Below is a small trained network, with its code and all its weights. Each question gives an input and a target symbol and asks what happens when units are switched off, that is, made to give their printed mean instead of their output.

import numpy as np


def w(rows, s, z=0):
    codes = np.array(rows[::2]) - 128.0
    scale = np.full(codes.shape[1], s)
    scale[-1] = z or s
    return codes * scale


def norm(h):
    return h / np.sqrt((h * h).mean(-1, keepdims=True) + 1e-5)


def f(y):
    return y / 2 * (1 + np.tanh(0.7978845608 * (y + 0.044715 * y**3)))


def softmax(a):
    e = np.exp(a - a.max(-1, keepdims=True))
    return e / e.sum(-1, keepdims=True)


def log_softmax(a):
    a = a - a.max(-1, keepdims=True)
    return a - np.log(np.exp(a).sum(-1, keepdims=True))


def net(x, mask):
    ids = ['αγδεζηθλμξπτψω'.index(c) for c in x.split()]
    T = len(ids)
    res = E[ids] + P[:T]
    r = norm(res)
    for j in range(2):
        rows = slice(2 * j, 2 * j + 2)
        q, k, v = (r @ M[0][rows].T for M in (Q, K, V))
        z = softmax(np.where(np.tri(T) > 0, q @ k.T / 2**0.5, -1e9)) @ v
        o = O[0][rows]
        res = res + np.where(mask[j], z, o[:, -1]) @ o[:, :-1]
    y = f(norm(res) @ A[0][:, :-1].T + A[0][:, -1])
    res = res + np.where(mask[2:6], y, B[0][:, -1]) @ B[0][:, :-1]
    return log_softmax(norm(res)[-1] @ U[:, :-1].T + U[:, -1])


Q, K, V, O, A, B = {}, {}, {}, {}, {}, {}
E = w([
[75,145,104,104,60,133,199,102,143,134,131],'α',
[144,150,102,215,111,176,89,150,178,130,62],'γ',
[151,95,56,89,143,83,145,142,101,199,144],'δ',
[132,168,47,156,96,127,149,117,72,187,80],'ε',
[117,168,89,153,118,174,140,95,98,100,110],'ζ',
[210,122,119,152,97,143,161,95,109,168,184],'η',
[112,111,110,120,195,144,82,149,170,148,90],'θ',
[65,100,104,196,66,151,162,203,198,190,155],'λ',
[160,121,103,114,179,113,159,75,149,176,38],'μ',
[139,113,178,121,99,224,125,113,154,164,130],'ξ',
[219,163,68,193,230,195,175,170,113,86,89],'π',
[108,54,151,159,122,121,153,74,93,94,57],'τ',
[107,125,23,91,42,250,242,77,144,213,225],'ψ',
[250,55,94,106,91,134,96,206,128,139,99],'ω',
],0.018)
P = w([
[110,45,192,81,157,163,38,121,136,26,254],'0',
[117,161,117,133,189,133,98,171,237,188,106],'1',
[115,192,148,79,131,155,197,122,166,139,81],'2',
[143,147,133,146,149,104,130,168,122,177,60],'3',
[111,198,166,79,136,174,196,112,110,64,32],'4',
[115,150,176,116,123,160,159,129,163,143,81],'5',
[131,134,151,115,152,162,160,138,122,167,87],'6',
[147,118,166,132,157,172,144,147,148,146,83],'7',
[132,125,178,120,147,193,170,118,133,109,86],'8',
[143,87,162,139,144,186,144,154,133,177,120],'9',
[134,82,189,133,117,203,163,129,129,145,131],'10',
[150,61,172,156,154,191,143,139,158,168,122],'11',
[149,84,175,141,141,203,185,113,165,174,119],'12',
],0.0093)
Q[0] = w([
[105,190,185,157,119,9,88,119,123,52,135],'h1',
[108,187,136,104,131,67,86,174,110,128,188],'h1',
[73,147,127,136,186,42,99,126,150,37,211],'h2',
[97,220,133,112,114,3,45,120,120,98,200],'h2',
],0.0062)
K[0] = w([
[141,189,102,136,133,85,164,128,144,181,106],'h1',
[136,254,160,157,152,67,123,83,161,151,77],'h1',
[196,196,121,179,138,130,236,182,181,190,2],'h2',
[116,148,119,112,87,96,196,130,160,218,18],'h2',
],0.0062)
V[0] = w([
[69,114,146,152,204,128,96,1,94,71,82],'h1',
[90,67,150,119,88,64,107,193,122,82,89],'h1',
[99,236,50,196,56,137,53,206,128,165,157],'h2',
[13,142,124,69,70,66,151,51,151,116,180],'h2',
],0.009)
O[0] = w([
[184,102,174,196,136,86,107,26,204,93,116,194],'h1',
[72,17,135,97,92,22,248,204,138,117,89,116],'h1',
[62,50,41,196,92,101,33,101,26,50,145,2],'h2',
[135,6,118,119,200,209,132,90,156,92,160,36],'h2',
],0.011,0.0053)
A[0] = w([
[156,97,155,144,140,189,176,91,163,213,109,252],'n1',
[140,113,73,1,99,56,147,112,129,170,174,97],'n2',
[236,203,145,130,107,152,193,167,201,186,65,173],'n3',
[187,231,216,138,76,63,166,149,163,158,112,86],'n4',
],0.0067,0.0034)
B[0] = w([
[93,209,126,149,63,117,100,166,80,73,14,211],'n1',
[175,68,116,170,171,169,110,95,164,110,129,130],'n2',
[116,74,159,81,107,119,111,89,65,93,110,248],'n3',
[82,78,107,193,245,153,117,117,41,166,202,215],'n4',
],0.011,0.013)
U = w([
[151,52,74,105,184,181,169,131,197,119,132,148],'α',
[85,110,165,60,171,115,57,118,138,103,115,117],'γ',
[176,148,53,161,48,32,145,157,142,77,122,188],'δ',
[167,166,168,166,177,136,121,122,77,177,235,89],'ε',
[142,133,172,46,84,199,49,127,110,145,140,37],'ζ',
[126,71,89,139,151,141,91,41,110,69,187,75],'η',
[91,25,198,220,167,71,198,90,78,55,94,75],'θ',
[194,142,138,139,44,112,95,105,206,17,97,91],'λ',
[87,104,137,124,135,102,205,253,145,139,162,173],'μ',
[69,45,75,104,162,125,168,178,132,58,171,69],'ξ',
[214,95,108,7,40,102,157,244,115,81,73,182],'π',
[203,190,115,185,216,153,191,172,134,111,143,255],'τ',
[162,93,136,136,143,63,208,102,200,172,83,196],'ψ',
[142,158,29,115,116,245,151,73,172,198,126,147],'ω',
],0.0059,0.0033)

Each question gives the input, a string of symbols that net reads in full, and the target symbol t.
The units are the heads (2 rows each of Q, K, V and O) and the neurons (one row each of A and B). Each row of codes is followed by its name. A weight is (code - 128) times the scale printed after its matrix; where a second scale follows, it is the last column's (O, A, B and U).
mask holds one flag per unit, heads first, then neurons. A switched-off unit (its flag False) gives its mean, the last column of its rows in O or B, instead of its output. The means were averaged over made-up inputs and are rounded, as every weight is.
A unit's drop is (log p(t) with every unit on - log p(t) with that unit switched off) / (log p(t) with every unit on - log p(t) with every unit switched off).
The circuit of an input: a set's keep is (log p(t) with only the set's units on - log p(t) with every unit switched off) / (log p(t) with every unit on - log p(t) with every unit switched off). Starting from all 6 units, units are removed one at a time, each time the one whose removal leaves the highest keep (on an exact tie, the one counted first), for as long as the keep stays at least 0.8.
circuit, biggest first: the units of the circuit, biggest drop first
most important unit: the unit with the biggest drop
k most important neurons: the k neurons with the biggest drops, biggest first
heads that matter: for each layer, one digit per head in row order, 1 if its drop is at least 0.15 and else 0, layers parted by /
input ζ α γ ψ ζ γ δ μ η, target λ: 2 most important neurons : n4, n1
input ψ γ α λ π τ μ α λ μ, target ω: most important unit : h1
input γ ζ δ ξ τ μ ζ ζ, target δ: circuit, biggest first : h2, n4
input γ τ ε τ μ τ π ξ α α, target δ: heads that matter : 01
input ψ π μ η τ ζ δ θ ζ ω ε, target ω: heads that matter : 11
input γ θ ψ γ, target δ: heads that matter : 01
input π ψ ω ξ π δ, target ε: circuit, biggest first : h2, n4, n1
input π π γ θ ξ π ζ τ δ α θ δ, target ε: circuit, biggest first : h2, n4, h1
input ψ γ π τ θ η, target ω: heads that matter : 11
input δ ω τ η ε γ α λ ε ω π θ, target π: 2 most important neurons : n4, n1
input δ γ γ γ α γ η ω π ε ω δ, target π: 2 most important neurons : n4, n1
input θ γ α γ ε, target θ: circuit, biggest first : n4, h1
input ψ ε γ, target ω: circuit, biggest first : h1, h2, n3
input π α ζ τ λ ε ξ ε η γ ξ, target ε: circuit, biggest first : h2, n4
input γ π ω ψ, target δ: most important neuron : n4
input δ γ ξ τ θ α λ π γ π ω α μ, target π: heads that matter : 10
input γ δ λ τ γ α γ γ, target δ: heads that matter : 01
input γ δ τ, target δ: circuit, biggest first : h2, n3
input τ δ δ ω π ε α ε μ ζ α, target ψ: circuit, biggest first : h2, h1
input τ γ ε θ ε μ ζ τ θ γ λ τ, target ψ: circuit, biggest first : h2
input ζ γ γ π η τ α ξ θ π ε μ ζ, target λ: heads that matter : 11
input ζ λ ε ω ω θ ξ, target λ: circuit, biggest first : h2, n4, h1
